Below is a small trained network, with its code and all its weights. Each question gives an input and a target symbol and asks what happens when units are switched off, that is, made to give their printed mean instead of their output.

import numpy as np


def w(rows, s, z=0):
    codes = np.array(rows[::2]) - 128.0
    scale = np.full(codes.shape[1], s)
    scale[-1] = z or s
    return codes * scale


def norm(h):
    return h / np.sqrt((h * h).mean(-1, keepdims=True) + 1e-5)


def f(y):
    return y / 2 * (1 + np.tanh(0.7978845608 * (y + 0.044715 * y**3)))


def softmax(a):
    e = np.exp(a - a.max(-1, keepdims=True))
    return e / e.sum(-1, keepdims=True)


def log_softmax(a):
    a = a - a.max(-1, keepdims=True)
    return a - np.log(np.exp(a).sum(-1, keepdims=True))


def net(x, mask):
    ids = ['αβγδζηθλξσφψω'.index(c) for c in x.split()]
    T = len(ids)
    res = E[ids] + P[:T]
    u = 0
    for l in range(2):
        q, k, v = (norm(res) @ M[l].T for M in (Q, K, V))
        z = softmax(np.where(np.tri(T) > 0, q @ k.T / 3**0.5, -1e9)) @ v
        res = res + np.where(mask[u], z, O[l][:, -1]) @ O[l][:, :-1]
        u += 1
        y = f(norm(res) @ A[l][:, :-1].T + A[l][:, -1])
        res = res + np.where(mask[u : u + 4], y, B[l][:, -1]) @ B[l][:, :-1]
        u += 4
    return log_softmax(norm(res)[-1] @ U[:, :-1].T + U[:, -1])


Q, K, V, O, A, B = {}, {}, {}, {}, {}, {}
E = w([
[154,135,121,135,155,102,73,154,145,132],'α',
[151,113,140,83,169,158,137,122,195,183],'β',
[185,168,116,132,132,118,102,167,164,134],'γ',
[124,147,122,130,175,109,103,102,149,74],'δ',
[183,129,119,142,141,141,124,108,112,63],'ζ',
[93,156,125,149,91,118,92,121,101,116],'η',
[173,128,143,127,103,147,121,155,150,113],'θ',
[147,78,106,138,133,119,140,255,148,86],'λ',
[96,87,132,131,136,116,124,129,154,122],'ξ',
[150,111,120,96,151,153,162,132,116,124],'σ',
[133,112,92,144,142,142,105,167,126,112],'φ',
[129,152,100,123,136,144,151,112,86,107],'ψ',
[154,139,132,125,109,88,173,119,139,153],'ω',
],0.032)
P = w([
[60,245,84,172,19,67,22,60,254,135],'0',
[71,205,120,175,33,103,165,113,218,103],'1',
[36,124,53,241,108,46,108,143,48,228],'2',
[47,99,24,204,97,130,169,112,129,227],'3',
[34,97,41,211,109,164,194,111,150,227],'4',
[67,110,84,226,79,209,238,107,155,244],'5',
],0.0052)
Q[0] = w([
[252,157,159,162,154,116,33,117,108,2],'0.h0',
[44,165,101,182,102,193,178,39,105,177],'0.h0',
[153,96,161,206,139,190,96,158,165,146],'0.h0',
],0.0072)
K[0] = w([
[177,94,177,20,167,80,32,118,133,30],'0.h0',
[149,60,1,169,167,96,215,125,166,100],'0.h0',
[146,111,121,139,117,235,85,167,121,101],'0.h0',
],0.007)
V[0] = w([
[186,202,139,153,69,73,171,97,108,198],'0.h0',
[95,108,36,151,102,121,206,72,132,75],'0.h0',
[89,253,88,143,164,185,98,117,69,111],'0.h0',
],0.0069)
O[0] = w([
[200,181,97,136,117,24,148,5,166,188,154],'0.h0',
[155,138,115,160,96,101,158,44,1,139,252],'0.h0',
[84,212,140,185,89,154,243,198,150,149,213],'0.h0',
],0.0083,0.0026)
A[0] = w([
[151,97,187,49,161,109,195,125,107,171,11],'0.n0',
[122,163,151,118,179,46,84,2,159,114,99],'0.n1',
[193,193,56,152,211,166,70,129,128,126,98],'0.n2',
[61,87,210,101,172,187,122,61,127,186,184],'0.n3',
],0.0077,0.0012)
B[0] = w([
[127,141,76,4,135,65,43,116,59,95,140],'0.n0',
[173,76,121,130,67,108,150,202,106,152,235],'0.n1',
[196,107,168,75,85,189,162,104,139,86,255],'0.n2',
[72,109,77,182,120,159,134,108,58,44,145],'0.n3',
],0.013,0.0046)
Q[1] = w([
[146,144,48,193,40,146,186,62,119,146],'1.h0',
[168,82,60,121,71,126,79,196,107,173],'1.h0',
[188,109,254,113,182,78,165,112,180,90],'1.h0',
],0.0059)
K[1] = w([
[178,76,132,147,27,154,188,49,7,166],'1.h0',
[150,17,200,81,142,102,150,128,83,253],'1.h0',
[185,36,184,108,90,89,69,182,251,97],'1.h0',
],0.0041)
V[1] = w([
[144,122,55,108,138,173,144,149,175,156],'1.h0',
[141,106,254,139,134,112,129,96,206,78],'1.h0',
[68,151,171,122,85,110,65,121,159,139],'1.h0',
],0.008)
O[1] = w([
[121,197,172,174,90,132,233,176,51,205,210],'1.h0',
[163,111,61,101,152,208,130,91,133,164,152],'1.h0',
[145,2,18,23,92,129,128,167,129,157,2],'1.h0',
],0.0092,0.0026)
A[1] = w([
[141,136,82,176,193,93,152,217,112,94,221],'1.n0',
[158,131,93,161,254,179,156,43,154,180,118],'1.n1',
[187,145,199,154,49,149,161,239,92,51,152],'1.n2',
[65,171,30,101,77,123,138,176,108,142,2],'1.n3',
],0.008,0.0024)
B[1] = w([
[211,82,201,114,98,184,170,139,172,198,173],'1.n0',
[134,128,252,186,196,7,58,78,144,159,147],'1.n1',
[94,72,43,13,110,161,114,229,195,216,254],'1.n2',
[87,132,237,120,94,117,78,118,188,122,138],'1.n3',
],0.011)
U = w([
[154,113,55,86,75,163,148,217,141,100,139],'α',
[170,92,239,190,159,179,154,108,160,194,103],'β',
[167,158,200,237,181,124,111,125,141,135,61],'γ',
[117,128,132,142,188,89,105,118,105,114,101],'δ',
[122,149,169,142,167,105,99,117,91,118,120],'ζ',
[64,150,187,126,36,91,101,72,187,98,8],'η',
[100,122,152,133,122,90,87,92,122,135,51],'θ',
[114,134,151,132,119,138,66,108,86,87,139],'λ',
[83,75,1,212,141,138,82,87,104,62,254],'ξ',
[108,170,126,77,116,99,129,167,22,9,249],'σ',
[45,119,177,118,107,157,140,134,59,114,39],'φ',
[40,209,129,189,124,122,232,113,91,181,72],'ψ',
[168,87,71,179,89,40,165,75,59,173,130],'ω',
],0.0083,0.0022)

Each question gives the input, a string of symbols that net reads in full, and the target symbol t.
The units are the heads (3 rows each of Q, K, V and O) and the neurons (one row each of A and B). Each row of codes is followed by its name. A weight is (code - 128) times the scale printed after its matrix; where a second scale follows, it is the last column's (O, A, B and U).
mask holds one flag per unit, layer by layer, with each layer's heads first. A switched-off unit (its flag False) gives its mean, the last column of its rows in O or B, instead of its output. The means were averaged over made-up inputs and are rounded, as every weight is.
A unit's drop is (log p(t) with every unit on - log p(t) with that unit switched off) / (log p(t) with every unit on - log p(t) with every unit switched off).
The circuit of an input: a set's keep is (log p(t) with only the set's units on - log p(t) with every unit switched off) / (log p(t) with every unit on - log p(t) with every unit switched off). Starting from all 10 units, units are removed one at a time, each time the one whose removal leaves the highest keep (on an exact tie, the one counted first), for as long as the keep stays at least 0.8.
units of the circuit, in order: the units of the circuit, biggest drop first
most important unit: the unit with the biggest drop
top k neurons: the k neurons with the biggest drops, biggest first
k most important neurons of layer l: the k neurons of layer l with the biggest drops, biggest first
drop when u is switched off: that unit's drop, to one decimal
input ω λ η, target ω: top 3 neurons : (0.n1, 1.n2, 0.n2)
input ξ φ σ φ β, target φ: units of the circuit, in order : (0.h0, 0.n3, 1.h0)
input ξ α ω ξ β, target ω: 3 most important neurons of layer 0 : (0.n1, 0.n0, 0.n3)
input β η ξ β, target ξ: most important unit : 0.n3
input γ ξ η, target ξ: units of the circuit, in order : (0.h0, 1.h0, 1.n0)
input β σ ζ ψ β, target ψ: top 3 neurons : (0.n3, 0.n0, 0.n2)
input ζ δ η, target η: units of the circuit, in order : (1.n3, 1.h0, 1.n2)
input γ ζ δ ζ, target β: 2 most important neurons of layer 0 : (0.n1, 0.n0)
input δ σ α β, target σ: units of the circuit, in order : (0.n0, 0.n3, 1.h0, 1.n2)
input β ψ σ, target ψ: 2 most important neurons of layer 0 : (0.n1, 0.n2)
input δ α ζ ζ α, target β: top 2 neurons : (0.n1, 1.n1)
input θ ψ β δ θ, target β: top 2 neurons : (0.n1, 1.n1)
input δ λ δ γ σ, target σ: top 2 neurons : (0.n0, 1.n2)
input ψ ψ σ ω α β, target ω: top neuron : (0.n0)
input σ γ δ ω σ, target ω: top 2 neurons : (0.n1, 1.n2)
input ζ δ β δ δ, target γ: top 3 neurons : (1.n1, 1.n2, 0.n1)
input λ δ ψ δ, target β: 2 most important neurons of layer 1 : (1.n0, 1.n1)
input δ φ ψ α β, target ψ: 3 most important neurons of layer 0 : (0.n3, 0.n0, 0.n1)
input σ δ δ, target β: 2 most important neurons of layer 0 : (0.n3, 0.n1)
input ζ ζ γ α η ω, target ω: most important neuron of layer 0 : (0.n1)
input ω ψ δ η, target ψ: 3 most important neurons of layer 0 : (0.n0, 0.n2, 0.n1)
input σ λ ω ξ, target ω: top 2 neurons : (0.n1, 1.n2)
input α ζ σ ξ β, target σ: drop when 1.n2 is switched off : 0.1
input σ δ δ σ ω δ, target γ: drop when 0.h0 is switched off : 1.5
input α φ σ α, target β: drop when 0.n0 is switched off : 0.5
